Below are the code and all the weights of a small trained network. Each question names an input and a class and asks about switching units off, where a switched-off unit gives its printed mean instead of its output.

import numpy as np


def w(rows, s, z=0):
    codes = np.array(rows[::2]) - 128.0
    scale = np.full(codes.shape[1], s)
    scale[-1] = z or s
    return codes * scale


def norm(h):
    return h / np.sqrt((h * h).mean(-1, keepdims=True) + 1e-5)


def f(y):
    return np.maximum(y, 0)


def log_softmax(a):
    a = a - a.max(-1, keepdims=True)
    return a - np.log(np.exp(a).sum(-1, keepdims=True))


def net(x, mask):
    res = np.array(x, float).reshape(1, 7) / 4 @ E
    u = 0
    for l in range(3):
        y = f(norm(res) @ A[l][:, :-1].T + A[l][:, -1])
        res = res + np.where(mask[u : u + 9], y, B[l][:, -1]) @ B[l][:, :-1]
        u += 9
    return log_softmax(norm(res)[-1] @ U[:, :-1].T + U[:, -1])


A, B = {}, {}
E = w([
[138,162,127,132,134,217,110,83,231],'x0',
[119,128,144,144,118,82,150,97,155],'x1',
[159,147,168,104,106,117,136,55,123],'x2',
[99,78,181,175,116,120,158,120,74],'x3',
[194,34,74,180,95,170,118,99,57],'x4',
[44,114,191,165,125,140,123,168,107],'x5',
[122,141,195,128,1,65,144,89,184],'x6',
],0.0057)
A[0] = w([
[136,106,116,129,212,238,152,178,84,26],'0.n1',
[167,105,113,125,163,172,152,154,105,109],'0.n2',
[46,107,176,148,122,75,132,225,62,48],'0.n3',
[155,115,131,119,213,124,135,59,54,44],'0.n4',
[117,77,161,199,73,159,162,112,160,29],'0.n5',
[63,162,104,126,248,213,122,194,205,26],'0.n6',
[139,164,175,62,138,158,154,129,202,48],'0.n7',
[185,135,22,90,142,66,170,177,156,47],'0.n8',
[191,91,6,138,139,245,111,138,84,4],'0.n9',
],0.011,0.0038)
B[0] = w([
[45,100,140,153,178,201,30,70,68,218],'0.n1',
[128,129,97,151,142,145,106,90,83,182],'0.n2',
[51,149,213,88,86,104,214,185,27,224],'0.n3',
[196,144,151,162,209,81,184,77,119,182],'0.n4',
[148,52,155,180,116,142,112,143,175,180],'0.n5',
[134,135,100,145,252,162,176,245,239,239],'0.n6',
[101,224,141,124,116,159,91,87,105,188],'0.n7',
[184,93,171,95,149,74,14,180,132,197],'0.n8',
[241,161,44,149,21,201,155,150,40,255],'0.n9',
],0.013,0.0094)
A[1] = w([
[62,201,126,112,88,149,97,54,220,44],'1.n1',
[128,9,159,157,44,136,131,50,230,40],'1.n2',
[130,177,158,135,92,126,119,102,179,66],'1.n3',
[129,52,146,161,68,124,149,97,222,67],'1.n4',
[81,98,43,150,63,90,138,67,176,37],'1.n5',
[66,93,115,52,45,25,209,140,156,82],'1.n6',
[135,99,80,148,177,55,170,14,150,32],'1.n7',
[139,199,134,95,76,176,104,105,200,57],'1.n8',
[87,209,102,94,123,105,117,36,166,3],'1.n9',
],0.011,0.0025)
B[1] = w([
[119,247,94,192,100,112,100,67,77,227],'1.n1',
[151,18,212,152,145,170,136,94,228,254],'1.n2',
[91,110,120,203,106,97,88,109,128,197],'1.n3',
[134,41,173,176,122,173,101,100,188,218],'1.n4',
[102,69,150,147,140,154,115,171,160,151],'1.n5',
[188,176,166,70,36,133,197,213,171,248],'1.n6',
[205,183,179,129,197,96,195,61,137,150],'1.n7',
[30,170,124,216,90,55,103,149,145,230],'1.n8',
[85,192,101,189,51,107,82,114,117,181],'1.n9',
],0.011,0.005)
A[2] = w([
[69,99,61,70,137,90,130,97,146,22],'2.n1',
[93,115,108,81,125,128,124,91,135,75],'2.n2',
[57,61,158,124,167,153,83,118,89,35],'2.n3',
[84,128,60,89,218,160,140,167,243,12],'2.n4',
[121,84,6,71,128,163,93,33,116,6],'2.n5',
[40,130,140,109,174,112,125,140,138,94],'2.n6',
[137,107,102,98,180,45,160,42,142,60],'2.n7',
[137,96,99,50,143,42,56,123,184,34],'2.n8',
[18,129,119,115,153,177,137,50,76,49],'2.n9',
],0.015,0.0024)
B[2] = w([
[137,143,121,125,112,129,152,137,161,128],'2.n1',
[128,145,140,128,132,110,114,132,129,128],'2.n2',
[60,87,74,101,146,107,163,73,145,185],'2.n3',
[105,195,120,73,181,203,132,154,224,255],'2.n4',
[188,148,80,117,6,144,181,139,142,201],'2.n5',
[174,109,97,162,104,165,103,97,84,203],'2.n6',
[149,153,135,98,174,88,162,43,140,149],'2.n7',
[130,106,138,52,104,63,33,114,148,160],'2.n8',
[74,63,76,107,156,43,81,137,147,186],'2.n9',
],0.018,0.0064)
U = w([
[45,224,125,223,68,75,57,73,161,134],'0',
[2,34,85,110,200,103,152,121,21,112],'1',
[142,2,210,180,89,161,136,80,243,127],'2',
[204,141,171,118,217,68,191,22,112,5],'3',
[78,142,242,62,43,77,228,210,86,153],'4',
[171,112,158,39,119,34,5,138,163,57],'5',
[241,107,17,159,63,204,115,122,38,189],'6',
[82,186,89,92,250,222,120,201,224,214],'7',
],0.0096,0.0018)

Each question gives the input, the list of numbers given to net, and the class t.
The units are the neurons (one row each of A and B). Each row of codes is followed by its name. A weight is (code - 128) times the scale printed after its matrix; where a second scale follows, it is the last column's (A, B and U).
mask holds one flag per neuron, layer by layer. A switched-off neuron (its flag False) gives its mean, the last column of its row in B, instead of its output. The means were averaged over made-up inputs and are rounded, as every weight is.
A unit's drop is (log p(t) with every unit on - log p(t) with that unit switched off) / (log p(t) with every unit on - log p(t) with every unit switched off).
The circuit of an input: a set's keep is (log p(t) with only the set's units on - log p(t) with every unit switched off) / (log p(t) with every unit on - log p(t) with every unit switched off). Starting from the 12 units with the biggest drops (on a tie, the unit counted first), units are removed one at a time, each time the one whose removal leaves the highest keep (on an exact tie, the one counted first), for as long as the keep stays at least 0.8.
units of the circuit, in order: the units of the circuit, biggest drop first
unit that matters most: the unit with the biggest drop
top k neurons: the k neurons with the biggest drops, biggest first
top k neurons in layer l: the k neurons of layer l with the biggest drops, biggest first
input [-4,-5,-8,1,2,1,3], class 4: unit that matters most -> 0.n3
input [4,1,-4,-8,-6,7,6], class 0: units of the circuit, in order -> 0.n7; 1.n8
input [-5,7,0,-8,1,1,8], class 2: top 2 neurons in layer 1 -> 1.n2; 1.n4
input [-3,8,0,1,-6,2,7], class 4: top 3 neurons -> 1.n6; 0.n3; 0.n1
input [-4,-5,-2,0,7,2,5], class 4: units of the circuit, in order -> 0.n3; 2.n6
input [7,0,8,8,-1,-7,3], class 0: units of the circuit, in order -> 0.n7; 1.n8
input [-1,-3,2,4,-8,3,2], class 4: top 2 neurons -> 0.n3; 0.n1
input [1,-6,-6,1,2,7,-7], class 1: top 4 neurons -> 0.n1; 0.n3; 2.n9; 2.n3
input [-3,1,-2,8,-8,1,-7], class 1: top 2 neurons -> 0.n3; 0.n1
input [-4,5,6,-8,7,4,1], class 3: top 2 neurons -> 0.n9; 0.n3
input [5,-6,3,1,-1,6,5], class 0: top 3 neurons -> 0.n7; 1.n1; 1.n8
input [-1,-3,8,7,0,5,3], class 4: top 3 neurons -> 0.n3; 0.n1; 1.n6
input [-5,-2,7,7,0,-6,-8], class 3: top 3 neurons -> 0.n4; 1.n7; 2.n7
input [-6,1,-3,7,-4,-8,-1], class 4: units of the circuit, in order -> 0.n3
input [3,5,1,5,-2,-5,3], class 0: top 2 neurons -> 0.n7; 1.n1
input [8,8,7,2,3,5,-4], class 2: top 2 neurons in layer 0 -> 0.n5; 0.n6
input [8,1,6,7,2,6,-3], class 2: top 3 neurons in layer 0 -> 0.n5; 0.n3; 0.n6
input [-6,1,-6,3,4,8,0], class 4: top 2 neurons -> 0.n3; 1.n6
input [-1,-3,-7,8,-6,7,-5], class 1: top 2 neurons in layer 0 -> 0.n3; 0.n1
input [-8,8,-4,0,3,-6,-3], class 5: units of the circuit, in order -> 0.n8
input [-8,-7,8,6,-4,-4,-3], class 3: top 2 neurons in layer 0 -> 0.n4; 0.n9
